Below are the code and all the weights of a small trained network. Each question names an input and a class and asks about switching units off, where a switched-off unit gives its printed mean instead of its output.

import numpy as np


def w(rows, s, z=0):
    codes = np.array(rows[::2]) - 128.0
    scale = np.full(codes.shape[1], s)
    scale[-1] = z or s
    return codes * scale


def f(y):
    return y / 2 * (1 + np.tanh(0.7978845608 * (y + 0.044715 * y**3)))


def log_softmax(a):
    a = a - a.max(-1, keepdims=True)
    return a - np.log(np.exp(a).sum(-1, keepdims=True))


def net(x, mask):
    res = np.array(x, float).reshape(1, 5) / 4 @ E
    y = f(res @ A[0][:, :-1].T + A[0][:, -1])
    res = res + np.where(mask, y, B[0][:, -1]) @ B[0][:, :-1]
    return log_softmax(res[-1] @ U[:, :-1].T + U[:, -1])


A, B = {}, {}
E = w([
[227,35,195,113,89,95,100,117],'x0',
[146,118,83,61,76,189,236,102],'x1',
[196,132,58,190,136,218,89,198],'x2',
[135,161,188,2,215,131,141,214],'x3',
[224,233,128,119,151,125,112,43],'x4',
],0.0071)
A[0] = w([
[81,51,116,107,129,132,110,156,86],'neuron 0',
[209,211,92,88,134,114,115,64,80],'neuron 1',
[172,146,139,55,186,149,117,216,48],'neuron 2',
[239,24,158,106,94,101,134,154,112],'neuron 3',
[170,94,92,93,94,166,218,122,43],'neuron 4',
[99,100,124,137,123,118,141,171,26],'neuron 5',
[92,137,149,100,143,91,143,62,16],'neuron 6',
[104,74,120,155,121,150,126,190,121],'neuron 7',
[141,135,127,154,148,107,108,165,21],'neuron 8',
[127,162,175,53,172,126,128,201,47],'neuron 9',
[105,118,101,146,103,137,108,85,26],'neuron 10',
[84,65,106,117,103,136,166,175,93],'neuron 11',
[147,133,128,44,155,145,160,185,55],'neuron 12',
[138,127,164,179,157,90,86,137,32],'neuron 13',
[82,178,115,144,142,152,141,131,65],'neuron 14',
[199,131,87,151,136,185,127,195,63],'neuron 15',
[152,127,114,146,105,168,106,164,20],'neuron 16',
[144,106,158,123,100,133,115,139,30],'neuron 17',
[86,68,123,120,112,123,133,193,42],'neuron 18',
[80,109,170,81,125,67,138,48,79],'neuron 19',
[79,135,171,204,195,65,14,177,34],'neuron 20',
[138,94,66,52,77,201,237,105,50],'neuron 21',
[68,187,87,123,125,143,146,156,71],'neuron 22',
[54,44,114,159,110,146,154,164,23],'neuron 23',
[172,119,84,168,129,167,121,199,148],'neuron 24',
[102,84,78,247,46,142,137,27,44],'neuron 25',
[135,105,99,178,132,110,152,99,19],'neuron 26',
[111,155,105,137,132,123,144,133,10],'neuron 27',
[197,49,148,99,112,128,106,105,32],'neuron 28',
[218,215,134,146,154,132,129,41,13],'neuron 29',
[138,118,108,185,120,102,159,107,14],'neuron 30',
[70,182,81,136,140,134,144,126,66],'neuron 31',
[184,129,80,152,150,171,98,194,34],'neuron 32',
[50,108,158,106,109,71,151,96,122],'neuron 33',
[57,188,76,125,152,145,122,144,83],'neuron 34',
[137,102,92,117,138,132,113,123,10],'neuron 35',
[112,112,108,151,83,145,112,78,2],'neuron 36',
[71,176,90,142,156,151,171,128,145],'neuron 37',
],0.011,0.005)
B[0] = w([
[134,165,149,122,142,167,148,190,177],'neuron 0',
[44,176,146,128,128,167,137,218,197],'neuron 1',
[166,75,109,87,144,73,143,184,203],'neuron 2',
[103,36,159,225,161,195,99,96,221],'neuron 3',
[209,196,125,140,84,107,54,94,188],'neuron 4',
[197,172,138,146,109,145,157,176,139],'neuron 5',
[213,157,122,116,78,158,207,96,155],'neuron 6',
[74,157,130,125,132,158,163,151,187],'neuron 7',
[189,163,149,139,84,101,156,113,129],'neuron 8',
[176,78,111,102,146,58,144,183,203],'neuron 9',
[207,122,150,139,119,86,164,148,140],'neuron 10',
[86,178,138,123,130,153,129,180,190],'neuron 11',
[163,106,114,101,158,59,120,160,192],'neuron 12',
[192,165,130,155,95,128,85,113,155],'neuron 13',
[169,99,161,169,118,145,133,120,150],'neuron 14',
[128,146,122,97,86,130,216,56,184],'neuron 15',
[189,143,155,125,96,113,200,100,139],'neuron 16',
[172,126,172,178,88,115,159,155,126],'neuron 17',
[145,192,149,142,132,148,164,198,176],'neuron 18',
[119,129,99,113,105,125,229,47,198],'neuron 19',
[176,212,111,122,69,100,5,85,226],'neuron 20',
[150,214,116,126,75,85,6,76,239],'neuron 21',
[169,99,165,198,139,146,132,116,170],'neuron 22',
[140,195,155,134,154,159,166,200,189],'neuron 23',
[53,115,105,94,115,132,185,61,199],'neuron 24',
[145,44,98,53,185,45,121,192,254],'neuron 25',
[210,125,152,117,116,89,158,144,139],'neuron 26',
[197,145,162,165,119,124,148,124,121],'neuron 27',
[195,101,172,223,141,148,126,110,167],'neuron 28',
[110,206,156,133,147,178,160,226,194],'neuron 29',
[222,123,141,121,117,100,153,155,139],'neuron 30',
[177,84,161,182,119,153,132,114,166],'neuron 31',
[163,151,109,103,108,131,215,50,175],'neuron 32',
[95,133,105,97,108,152,203,78,201],'neuron 33',
[177,69,158,188,134,178,122,115,180],'neuron 34',
[191,144,148,141,99,118,165,132,115],'neuron 35',
[228,133,142,132,121,76,160,156,147],'neuron 36',
[100,69,149,181,151,152,103,102,191],'neuron 37',
],0.026,0.0098)
U = w([
[249,45,122,67,155,2,129,196,30],'0',
[163,205,180,118,129,176,148,234,156],'1',
[237,192,127,127,42,69,12,82,254],'2',
[217,21,201,227,137,159,112,101,92],'3',
[190,123,113,73,71,118,234,44,199],'4',
[14,52,52,63,167,132,17,102,132],'5',
],0.0056,0.0012)

Each question gives the input, the list of numbers given to net, and the class t.
The units are the neurons (one row each of A and B). Each row of codes is followed by its name. A weight is (code - 128) times the scale printed after its matrix; where a second scale follows, it is the last column's (A, B and U).
mask holds one flag per neuron, in row order. A switched-off neuron (its flag False) gives its mean, the last column of its row in B, instead of its output. The means were averaged over made-up inputs and are rounded, as every weight is.
A unit's drop is (log p(t) with every unit on - log p(t) with that unit switched off) / (log p(t) with every unit on - log p(t) with every unit switched off).
The circuit of an input: a set's keep is (log p(t) with only the set's units on - log p(t) with every unit switched off) / (log p(t) with every unit on - log p(t) with every unit switched off). Starting from the 12 units with the biggest drops (on a tie, the unit counted first), units are removed one at a time, each time the one whose removal leaves the highest keep (on an exact tie, the one counted first), for as long as the keep stays at least 0.8.
circuit, biggest first: the units of the circuit, biggest drop first
top k neurons: the k neurons with the biggest drops, biggest first
drop when u is switched off: that unit's drop, to one decimal
input [5,-4,-6,-1,4], class 4: circuit, biggest first -> [neuron 19]
input [-6,6,3,-3,-4], class 2: top 2 neurons -> [neuron 21; neuron 3]
input [4,3,-1,-5,7], class 1: top 2 neurons -> [neuron 29; neuron 1]
input [-1,6,8,1,-4], class 4: top 2 neurons -> [neuron 15; neuron 24]
input [-6,-8,5,8,7], class 0: top 3 neurons -> [neuron 2; neuron 9; neuron 21]
input [-2,-8,-8,4,-8], class 1: top 3 neurons -> [neuron 21; neuron 0; neuron 18]
input [-1,-2,0,0,4], class 1: top 4 neurons -> [neuron 25; neuron 29; neuron 3; neuron 24]
input [7,-7,4,7,8], class 1: top 3 neurons -> [neuron 29; neuron 1; neuron 25]
input [7,-6,4,5,2], class 3: top 4 neurons -> [neuron 3; neuron 21; neuron 28; neuron 4]
input [-1,5,0,4,-4], class 2: top 3 neurons -> [neuron 21; neuron 25; neuron 4]
input [-1,-8,0,8,8], class 0: top 2 neurons -> [neuron 9; neuron 2]
input [5,-4,0,3,3], class 3: top 4 neurons -> [neuron 21; neuron 3; neuron 25; neuron 4]
input [-8,-7,-1,1,-6], class 3: top 3 neurons -> [neuron 34; neuron 21; neuron 37]
input [-3,7,-5,-3,-3], class 2: circuit, biggest first -> [neuron 21]
input [5,7,4,0,-1], class 2: drop when neuron 21 is switched off -> 1.0
input [-7,-3,-8,-5,-1], class 4: drop when neuron 33 is switched off -> 2.2
input [-4,-5,-4,-5,4], class 0: drop when neuron 4 is switched off -> 0.5
